Below is a small trained network, with its code and all its weights. Each question gives an input and a class and asks what happens when units are switched off, that is, made to give their printed mean instead of their output.

import numpy as np


def w(rows, s, z=0):
    codes = np.array(rows[::2]) - 128.0
    scale = np.full(codes.shape[1], s)
    scale[-1] = z or s
    return codes * scale


def f(y):
    return np.maximum(y, 0)


def log_softmax(a):
    a = a - a.max(-1, keepdims=True)
    return a - np.log(np.exp(a).sum(-1, keepdims=True))


def net(x, mask):
    res = np.array(x, float).reshape(1, 2) / 4 @ E
    y = f(res @ A[0][:, :-1].T + A[0][:, -1])
    res = res + np.where(mask, y, B[0][:, -1]) @ B[0][:, :-1]
    return log_softmax(res[-1] @ U[:, :-1].T + U[:, -1])


A, B = {}, {}
E = w([
[41,84,51,207,71,85,173],'x0',
[254,171,65,200,102,39,105],'x1',
],0.007)
A[0] = w([
[201,154,96,124,103,52,192,168],'n1',
[76,102,96,129,68,50,139,66],'n2',
[63,1,105,41,170,173,132,199],'n3',
[171,158,87,143,93,97,76,144],'n4',
[158,191,116,171,145,50,149,110],'n5',
[70,90,193,82,146,172,188,254],'n6',
[94,82,83,164,108,132,183,74],'n7',
[179,149,76,146,85,126,96,165],'n8',
[192,203,78,153,113,67,122,139],'n9',
[79,116,93,161,72,86,196,85],'n10',
[67,93,165,87,150,161,178,218],'n11',
[99,46,100,187,90,127,161,39],'n12',
[167,156,87,144,156,73,100,155],'n13',
[183,193,202,81,170,145,76,28],'n14',
[70,62,87,171,52,65,156,75],'n15',
[185,169,166,57,156,142,66,7],'n16',
],0.0075,0.0008)
B[0] = w([
[121,150,93,204,91,225,187,223],'n1',
[182,45,128,93,189,15,89,206],'n2',
[96,208,106,220,115,207,150,255],'n3',
[102,152,114,196,131,156,194,207],'n4',
[106,121,87,169,75,159,149,210],'n5',
[71,180,72,215,48,188,160,253],'n6',
[165,103,185,111,149,48,117,202],'n7',
[97,190,91,193,76,193,149,202],'n8',
[102,165,136,170,119,177,186,242],'n9',
[138,45,132,70,194,34,113,220],'n10',
[82,177,47,189,108,192,193,233],'n11',
[154,42,162,110,167,103,91,209],'n12',
[66,213,90,181,54,173,170,205],'n13',
[195,51,163,45,241,2,34,252],'n14',
[163,6,148,115,174,26,70,244],'n15',
[180,64,197,59,184,105,84,237],'n16',
],0.0065,0.0053)
U = w([
[47,206,108,181,40,228,255,252],'0',
[137,37,189,43,221,50,61,4],'1',
],0.0084,0.00016)

Each question gives the input, the list of numbers given to net, and the class t.
The units are the neurons (one row each of A and B). Each row of codes is followed by its name. A weight is (code - 128) times the scale printed after its matrix; where a second scale follows, it is the last column's (A, B and U).
mask holds one flag per neuron, in row order. A switched-off neuron (its flag False) gives its mean, the last column of its row in B, instead of its output. The means were averaged over made-up inputs and are rounded, as every weight is.
A unit's drop is (log p(t) with every unit on - log p(t) with that unit switched off) / (log p(t) with every unit on - log p(t) with every unit switched off).
most important unit: the unit with the biggest drop
top k neurons: the k neurons with the biggest drops, biggest first
drop when u is switched off: that unit's drop, to one decimal
input [3,2], class 1: most important unit	n6
input [2,1], class 1: top 2 neurons	(n6; n3)
input [8,7], class 1: top 3 neurons	(n15; n2; n10)
input [-6,-7], class 0: top 3 neurons	(n6; n3; n11)
input [-4,-4], class 0: top 2 neurons	(n6; n15)
input [-5,5], class 0: top 2 neurons	(n15; n13)
input [-6,-8], class 0: drop when n6 is switched off	0.3
input [-7,7], class 0: drop when n15 is switched off	0.3
input [-4,4], class 0: drop when n12 is switched off	0.2
input [-4,-5], class 0: drop when n15 is switched off	0.1
